Below are the code and all the weights of a small trained network. Each question names an input and a class and asks about switching units off, where a switched-off unit gives its printed mean instead of its output.

import numpy as np


def w(rows, s, z=0):
    codes = np.array(rows[::2]) - 128.0
    scale = np.full(codes.shape[1], s)
    scale[-1] = z or s
    return codes * scale


def norm(h):
    return h / np.sqrt((h * h).mean(-1, keepdims=True) + 1e-5)


def f(y):
    return np.maximum(y, 0)


def log_softmax(a):
    a = a - a.max(-1, keepdims=True)
    return a - np.log(np.exp(a).sum(-1, keepdims=True))


def net(x, mask):
    res = np.array(x, float).reshape(1, 5) / 4 @ E
    u = 0
    for l in range(2):
        y = f(norm(res) @ A[l][:, :-1].T + A[l][:, -1])
        res = res + np.where(mask[u : u + 4], y, B[l][:, -1]) @ B[l][:, :-1]
        u += 4
    return log_softmax(norm(res)[-1] @ U[:, :-1].T + U[:, -1])


A, B = {}, {}
E = w([
[115,1,91,182,38,120,131,35,112,178,148],'x0',
[58,134,161,143,129,148,159,111,180,121,91],'x1',
[91,110,176,84,80,127,89,64,4,49,53],'x2',
[203,97,231,164,85,105,152,222,143,98,12],'x3',
[140,94,193,121,141,81,223,119,99,104,172],'x4',
],0.0089)
A[0] = w([
[240,129,132,121,138,120,96,132,79,146,169,75],'0.n1',
[125,89,160,89,159,90,245,131,93,161,173,95],'0.n2',
[32,123,177,143,146,151,167,120,199,124,90,63],'0.n3',
[133,115,101,151,150,139,151,162,186,177,150,3],'0.n4',
],0.013,0.0042)
B[0] = w([
[50,147,74,124,93,74,218,129,163,162,82,200],'0.n1',
[126,135,150,194,111,130,47,147,179,80,151,255],'0.n2',
[139,139,52,120,95,53,167,147,103,162,136,229],'0.n3',
[145,136,146,121,120,184,138,108,8,101,129,210],'0.n4',
],0.012,0.0071)
A[1] = w([
[177,116,121,173,146,189,177,160,191,186,164,66],'1.n1',
[155,149,62,137,103,189,72,136,154,187,70,5],'1.n2',
[145,6,129,146,114,150,134,98,157,183,133,82],'1.n3',
[196,86,179,139,122,129,162,154,158,171,68,60],'1.n4',
],0.018,0.0033)
B[1] = w([
[103,76,167,68,75,115,99,75,91,99,9,209],'1.n1',
[149,88,206,183,110,87,142,138,171,77,170,231],'1.n2',
[152,211,141,81,203,129,146,219,152,120,99,232],'1.n3',
[96,144,56,121,168,187,89,44,129,167,240,255],'1.n4',
],0.012,0.0071)
U = w([
[136,104,172,187,96,121,133,158,180,62,164,157],'0',
[123,107,143,86,82,183,143,111,10,89,68,220],'1',
[96,139,68,107,169,183,121,88,153,157,203,211],'2',
[131,172,114,61,207,135,163,231,160,109,101,104],'3',
[96,129,43,145,56,78,222,161,142,145,113,31],'4',
[140,99,119,181,147,133,165,189,114,162,143,5],'5',
],0.013,0.0023)

Each question gives the input, the list of numbers given to net, and the class t.
The units are the neurons (one row each of A and B). Each row of codes is followed by its name. A weight is (code - 128) times the scale printed after its matrix; where a second scale follows, it is the last column's (A, B and U).
mask holds one flag per neuron, layer by layer. A switched-off neuron (its flag False) gives its mean, the last column of its row in B, instead of its output. The means were averaged over made-up inputs and are rounded, as every weight is.
A unit's drop is (log p(t) with every unit on - log p(t) with that unit switched off) / (log p(t) with every unit on - log p(t) with every unit switched off).
The circuit of an input: a set's keep is (log p(t) with only the set's units on - log p(t) with every unit switched off) / (log p(t) with every unit on - log p(t) with every unit switched off). Starting from all 8 units, units are removed one at a time, each time the one whose removal leaves the highest keep (on an exact tie, the one counted first), for as long as the keep stays at least 0.8.
units of the circuit, in order: the units of the circuit, biggest drop first
k most important neurons: the k neurons with the biggest drops, biggest first
top k neurons in layer l: the k neurons of layer l with the biggest drops, biggest first
drop when u is switched off: that unit's drop, to one decimal
input [5,-5,2,4,6], class 0: most important neuron => (0.n2)
input [-8,-8,0,8,-3], class 2: 2 most important neurons => (1.n4; 1.n3)
input [6,-8,5,8,4], class 2: units of the circuit, in order => (1.n4; 0.n4)
input [4,4,-8,-1,5], class 1: 2 most important neurons => (1.n1; 0.n4)
input [8,3,-4,1,-7], class 3: 2 most important neurons => (1.n3; 0.n2)
input [-1,3,-6,-2,4], class 1: top 3 neurons in layer 1 => (1.n1; 1.n2; 1.n4)
input [-5,6,6,-2,8], class 0: top 3 neurons in layer 1 => (1.n3; 1.n1; 1.n4)
input [-7,-8,0,-2,-2], class 4: 2 most important neurons => (0.n1; 1.n3)
input [8,-6,-8,7,3], class 1: 2 most important neurons => (1.n1; 0.n4)
input [0,-7,0,-5,1], class 4: 2 most important neurons => (0.n1; 1.n4)
input [1,3,0,-6,6], class 0: 2 most important neurons => (0.n2; 1.n4)
input [-5,6,4,-6,-8], class 0: top 3 neurons in layer 1 => (1.n2; 1.n4; 1.n3)
input [-1,4,-6,5,5], class 1: top 2 neurons in layer 1 => (1.n1; 1.n2)
input [-5,-3,-6,5,8], class 0: 4 most important neurons => (0.n2; 1.n3; 1.n1; 1.n4)
input [2,-3,-5,3,-4], class 1: top 2 neurons in layer 0 => (0.n2; 0.n4)
input [-2,-2,2,-5,-5], class 0: top 2 neurons in layer 1 => (1.n2; 1.n4)
input [-7,8,-5,6,2], class 4: 2 most important neurons => (0.n3; 1.n3)
input [-5,8,-2,8,6], class 2: 2 most important neurons => (1.n4; 0.n1)
input [1,-2,-4,3,1], class 1: most important neuron => (0.n3)
input [-1,6,2,6,-4], class 2: top 2 neurons in layer 1 => (1.n4; 1.n1)
input [-4,8,4,-7,-5], class 4: top 3 neurons in layer 1 => (1.n4; 1.n3; 1.n2)
input [5,-6,2,7,4], class 2: 2 most important neurons => (1.n4; 0.n3)
input [-5,-8,3,-4,-4], class 4: top neuron in layer 0 => (0.n1)
input [0,-7,-8,-7,7], class 1: top 3 neurons in layer 1 => (1.n1; 1.n4; 1.n2)
input [1,-2,-6,5,1], class 1: drop when 1.n1 is switched off => 0.6
input [1,7,-2,8,-5], class 2: drop when 0.n1 is switched off => 0.1
